Here is a tiny trained network, its code and every weight. The questions are about switching its units off for an input and a target symbol, where a switched-off unit gives its printed mean instead of its output.

import numpy as np


def w(rows, s, z=0):
    codes = np.array(rows[::2]) - 128.0
    scale = np.full(codes.shape[1], s)
    scale[-1] = z or s
    return codes * scale


def f(y):
    return np.maximum(y, 0)


def softmax(a):
    e = np.exp(a - a.max(-1, keepdims=True))
    return e / e.sum(-1, keepdims=True)


def log_softmax(a):
    a = a - a.max(-1, keepdims=True)
    return a - np.log(np.exp(a).sum(-1, keepdims=True))


def net(x, mask):
    ids = ['γηθλμω'.index(c) for c in x.split()]
    T = len(ids)
    res = E[ids] + P[:T]
    u = 0
    for l in range(2):
        q, k, v = (res @ M[l].T for M in (Q, K, V))
        z = softmax(np.where(np.tri(T) > 0, q @ k.T / 2**0.5, -1e9)) @ v
        res = res + np.where(mask[u], z, O[l][:, -1]) @ O[l][:, :-1]
        u += 1
        y = f(res @ A[l][:, :-1].T + A[l][:, -1])
        res = res + np.where(mask[u : u + 16], y, B[l][:, -1]) @ B[l][:, :-1]
        u += 16
    return log_softmax(res[-1] @ U[:, :-1].T + U[:, -1])


Q, K, V, O, A, B = {}, {}, {}, {}, {}, {}
E = w([
[122,122,123],'γ',
[128,134,145],'η',
[72,159,160],'θ',
[161,18,7],'λ',
[143,109,142],'μ',
[147,190,21],'ω',
],0.021)
P = w([
[93,240,84],'0',
[144,113,134],'1',
[97,244,70],'2',
[152,87,118],'3',
[91,250,64],'4',
[155,75,110],'5',
[92,255,55],'6',
[162,71,105],'7',
[91,252,53],'8',
[152,56,107],'9',
],0.008)
Q[0] = w([
[132,207,2],'L0H1',
[168,71,198],'L0H1',
],0.009)
K[0] = w([
[181,115,5],'L0H1',
[56,124,166],'L0H1',
],0.018)
V[0] = w([
[136,214,241],'L0H1',
[242,153,253],'L0H1',
],0.0052)
O[0] = w([
[254,185,148,20],'L0H1',
[227,178,195,2],'L0H1',
],0.0062,0.0053)
A[0] = w([
[103,107,201,92],'L0N1',
[55,172,141,112],'L0N2',
[120,171,250,177],'L0N3',
[167,153,68,119],'L0N4',
[146,213,61,121],'L0N5',
[202,163,126,254],'L0N6',
[110,139,88,125],'L0N7',
[167,75,117,123],'L0N8',
[113,151,112,120],'L0N9',
[134,74,96,159],'L0N10',
[158,72,118,128],'L0N11',
[185,127,90,139],'L0N12',
[151,81,121,128],'L0N13',
[111,174,184,102],'L0N14',
[120,195,131,108],'L0N15',
[198,66,139,112],'L0N16',
],0.015,0.0092)
B[0] = w([
[183,161,154,136],'L0N1',
[132,167,90,255],'L0N2',
[202,130,198,191],'L0N3',
[127,96,162,182],'L0N4',
[247,69,129,226],'L0N5',
[54,59,209,231],'L0N6',
[144,92,117,241],'L0N7',
[153,153,148,179],'L0N8',
[128,118,108,183],'L0N9',
[124,158,146,253],'L0N10',
[131,173,165,186],'L0N11',
[105,153,173,166],'L0N12',
[129,176,159,176],'L0N13',
[144,166,138,152],'L0N14',
[171,146,149,171],'L0N15',
[244,172,16,168],'L0N16',
],0.011,0.0074)
Q[1] = w([
[218,8,179],'L1H1',
[110,145,254],'L1H1',
],0.0076)
K[1] = w([
[173,129,204],'L1H1',
[145,247,174],'L1H1',
],0.011)
V[1] = w([
[114,147,20],'L1H1',
[213,2,131],'L1H1',
],0.0042)
O[1] = w([
[206,113,200,67],'L1H1',
[151,99,2,254],'L1H1',
],0.006,0.0046)
A[1] = w([
[146,163,93,114],'L1N1',
[90,144,188,91],'L1N2',
[174,104,104,4],'L1N3',
[144,109,74,49],'L1N4',
[207,172,98,107],'L1N5',
[87,171,142,158],'L1N6',
[140,80,184,107],'L1N7',
[73,59,133,162],'L1N8',
[209,124,155,87],'L1N9',
[95,5,163,80],'L1N10',
[101,103,110,95],'L1N11',
[188,58,145,139],'L1N12',
[162,139,94,152],'L1N13',
[55,196,115,47],'L1N14',
[92,112,86,92],'L1N15',
[48,152,94,193],'L1N16',
],0.013,0.012)
B[1] = w([
[175,147,161,171],'L1N1',
[98,116,83,150],'L1N2',
[103,196,138,172],'L1N3',
[98,216,186,192],'L1N4',
[31,116,161,224],'L1N5',
[127,137,86,183],'L1N6',
[215,189,138,169],'L1N7',
[57,115,177,202],'L1N8',
[95,218,90,203],'L1N9',
[87,122,177,175],'L1N10',
[166,138,161,147],'L1N11',
[157,85,119,255],'L1N12',
[139,80,111,217],'L1N13',
[114,2,229,156],'L1N14',
[165,156,190,172],'L1N15',
[165,182,67,236],'L1N16',
],0.0091,0.0085)
U = w([
[121,96,223,107],'γ',
[245,131,157,167],'η',
[26,131,127,181],'θ',
[193,160,36,92],'λ',
[134,214,193,3],'μ',
[175,34,95,189],'ω',
],0.011,0.0046)

Each question gives the input, a string of symbols that net reads in full, and the target symbol t.
The units are the heads (2 rows each of Q, K, V and O) and the neurons (one row each of A and B). Each row of codes is followed by its name. A weight is (code - 128) times the scale printed after its matrix; where a second scale follows, it is the last column's (O, A, B and U).
mask holds one flag per unit, layer by layer, with each layer's heads first. A switched-off unit (its flag False) gives its mean, the last column of its rows in O or B, instead of its output. The means were averaged over made-up inputs and are rounded, as every weight is.
A unit's drop is (log p(t) with every unit on - log p(t) with that unit switched off) / (log p(t) with every unit on - log p(t) with every unit switched off).
The circuit of an input: a set's keep is (log p(t) with only the set's units on - log p(t) with every unit switched off) / (log p(t) with every unit on - log p(t) with every unit switched off). Starting from the 12 units with the biggest drops (on a tie, the unit counted first), units are removed one at a time, each time the one whose removal leaves the highest keep (on an exact tie, the one counted first), for as long as the keep stays at least 0.8.
units of the circuit, in order: the units of the circuit, biggest drop first
k most important neurons: the k neurons with the biggest drops, biggest first
top k neurons in layer l: the k neurons of layer l with the biggest drops, biggest first
drop when u is switched off: that unit's drop, to one decimal
input ω θ γ θ γ θ μ γ η, target λ: 2 most important neurons => [L0N6; L0N4]
input ω η γ λ γ ω λ η, target θ: units of the circuit, in order => [L0N5]
input λ λ λ μ μ, target θ: 3 most important neurons => [L0N5; L1N8; L0N16]
input θ μ λ γ, target θ: units of the circuit, in order => [L0N5; L0N3]
input θ μ μ ω λ γ, target θ: 2 most important neurons => [L0N5; L0N2]
input η λ μ μ η θ μ θ η, target θ: 4 most important neurons => [L0N5; L1N14; L0N16; L1N8]
input η θ η, target η: top 2 neurons in layer 1 => [L1N7; L1N5]
input η ω γ λ, target λ: 2 most important neurons => [L0N5; L0N16]
input μ ω λ ω μ θ μ θ γ, target λ: top 2 neurons in layer 1 => [L1N16; L1N5]
input η μ ω μ μ, target λ: 4 most important neurons => [L0N6; L0N5; L1N16; L0N4]
input μ μ λ, target θ: units of the circuit, in order => [L0H1; L1N8]
input η θ μ, target γ: top 3 neurons in layer 0 => [L0N6; L0N16; L0N2]
input λ μ μ μ μ, target θ: 3 most important neurons => [L0N5; L0N16; L1N8]
input γ μ η θ μ θ γ λ, target λ: units of the circuit, in order => [L0N16]
input ω μ η μ θ θ μ, target λ: 2 most important neurons => [L0N6; L0N5]
input λ ω μ ω η λ λ, target θ: top 2 neurons in layer 0 => [L0N2; L0N16]
input μ θ μ γ μ, target γ: top 2 neurons in layer 0 => [L0N6; L0N2]
input λ η λ γ μ ω, target ω: drop when L1N12 is switched off => 0.3
input μ λ μ λ μ μ θ ω, target ω: drop when L1N13 is switched off => 0.2
input θ θ θ ω γ, target λ: top neuron in layer 1 => [L1N16]
input η ω μ η η, target λ: drop when L1N15 is switched off => 0.0
input θ λ θ μ θ λ, target μ: drop when L0N8 is switched off => 0.1
